Below is a small trained network, with its code and all its weights. Each question gives an input and a class and asks what happens when units are switched off, that is, made to give their printed mean instead of their output.

import numpy as np


def w(rows, s, z=0):
    codes = np.array(rows[::2]) - 128.0
    scale = np.full(codes.shape[1], s)
    scale[-1] = z or s
    return codes * scale


def norm(h):
    return h / np.sqrt((h * h).mean(-1, keepdims=True) + 1e-5)


def f(y):
    return np.maximum(y, 0)


def log_softmax(a):
    a = a - a.max(-1, keepdims=True)
    return a - np.log(np.exp(a).sum(-1, keepdims=True))


def net(x, mask):
    res = np.array(x, float).reshape(1, 4) / 4 @ E
    u = 0
    for l in range(3):
        y = f(norm(res) @ A[l][:, :-1].T + A[l][:, -1])
        res = res + np.where(mask[u : u + 4], y, B[l][:, -1]) @ B[l][:, :-1]
        u += 4
    return log_softmax(norm(res)[-1] @ U[:, :-1].T + U[:, -1])


A, B = {}, {}
E = w([
[254,49,127,78,130,207,169,108,31,83,19,216],'x0',
[131,45,119,135,174,138,150,89,178,157,135,157],'x1',
[135,85,93,223,94,142,136,226,88,56,121,180],'x2',
[114,140,141,124,184,150,147,116,183,56,126,90],'x3',
],0.0092)
A[0] = w([
[187,186,188,120,50,91,52,46,110,113,46,123,71],'L0N1',
[53,186,128,231,90,175,113,150,218,130,144,88,77],'L0N2',
[124,252,176,115,140,111,83,60,127,99,162,94,3],'L0N3',
[141,187,178,246,12,95,118,236,116,76,168,165,3],'L0N4',
],0.0047)
B[0] = w([
[91,79,165,199,180,105,74,91,159,45,169,173,171],'L0N1',
[103,74,115,91,164,121,151,86,51,48,123,184,255],'L0N2',
[60,177,140,52,59,131,146,65,129,94,86,113,168],'L0N3',
[170,138,2,189,23,170,84,137,153,114,194,188,234],'L0N4',
],0.01,0.0045)
A[1] = w([
[103,208,111,75,140,115,154,91,127,158,137,154,46],'L1N1',
[128,119,173,130,108,103,109,87,108,251,155,135,6],'L1N2',
[99,175,151,173,106,142,156,100,172,107,198,87,67],'L1N3',
[97,158,64,181,99,132,101,195,103,126,115,98,30],'L1N4',
],0.011,0.0015)
B[1] = w([
[175,149,182,85,113,104,88,164,118,193,158,133,209],'L1N1',
[174,127,90,174,124,162,80,89,181,200,163,122,207],'L1N2',
[100,155,157,121,129,107,170,171,121,94,55,158,234],'L1N3',
[88,149,152,162,10,153,62,196,62,140,161,152,253],'L1N4',
],0.011,0.0064)
A[2] = w([
[51,151,82,128,208,138,143,154,95,111,150,114,3],'L2N1',
[238,89,167,83,97,194,165,117,39,141,52,160,92],'L2N2',
[113,186,167,48,84,82,101,117,176,120,154,2,13],'L2N3',
[136,157,39,116,110,107,158,124,156,124,134,78,39],'L2N4',
],0.0088,0.0032)
B[2] = w([
[117,56,159,152,170,95,155,193,121,231,203,101,143],'L2N1',
[114,172,37,141,156,91,113,111,155,51,38,12,254],'L2N2',
[71,170,197,94,155,117,141,115,16,148,57,180,183],'L2N3',
[133,82,185,112,147,95,122,129,138,73,117,78,128],'L2N4',
],0.011,0.0098)
U = w([
[202,78,153,118,179,181,218,98,193,98,157,146,3],'0',
[131,133,96,167,12,140,110,204,69,84,158,198,144],'1',
[79,67,169,154,194,69,209,180,148,107,189,145,33],'2',
[191,126,54,117,172,113,122,92,139,42,66,62,217],'3',
[223,111,106,124,126,141,75,50,206,223,167,127,87],'4',
[106,191,252,24,161,84,122,115,80,184,113,154,146],'5',
],0.015,0.0042)

Each question gives the input, the list of numbers given to net, and the class t.
The units are the neurons (one row each of A and B). Each row of codes is followed by its name. A weight is (code - 128) times the scale printed after its matrix; where a second scale follows, it is the last column's (A, B and U).
mask holds one flag per neuron, layer by layer. A switched-off neuron (its flag False) gives its mean, the last column of its row in B, instead of its output. The means were averaged over made-up inputs and are rounded, as every weight is.
A unit's drop is (log p(t) with every unit on - log p(t) with that unit switched off) / (log p(t) with every unit on - log p(t) with every unit switched off).
The circuit of an input: a set's keep is (log p(t) with only the set's units on - log p(t) with every unit switched off) / (log p(t) with every unit on - log p(t) with every unit switched off). Starting from all 12 units, units are removed one at a time, each time the one whose removal leaves the highest keep (on an exact tie, the one counted first), for as long as the keep stays at least 0.8.
units of the circuit, in order: the units of the circuit, biggest drop first
top k neurons in layer l: the k neurons of layer l with the biggest drops, biggest first
drop of u: that unit's drop, to one decimal
input [-8,2,-1,8], class 5: units of the circuit, in order	L2N3
input [-4,8,8,4], class 2: units of the circuit, in order	L0N2; L2N1; L1N2
input [1,7,4,7], class 0: units of the circuit, in order	L2N2; L1N4
input [-8,1,-1,-7], class 5: top 2 neurons in layer 1	L1N1; L1N3
input [0,5,4,3], class 2: units of the circuit, in order	L2N2; L1N4
input [-3,-5,-3,-7], class 5: top 2 neurons in layer 0	L0N3; L0N4
input [-7,8,-5,-3], class 5: top 2 neurons in layer 1	L1N3; L1N1
input [-4,7,-2,3], class 2: top 2 neurons in layer 0	L0N3; L0N2
input [-1,4,-1,2], class 2: top 2 neurons in layer 2	L2N2; L2N3
input [2,6,-6,-3], class 4: drop of L1N2	0.3
input [-1,-5,-3,-8], class 4: drop of L0N4	0.1
input [4,-7,2,5], class 3: drop of L0N4	0.2
input [-2,4,-5,-4], class 4: drop of L1N2	4.9
input [8,-2,-8,-7], class 3: units of the circuit, in order	L2N2
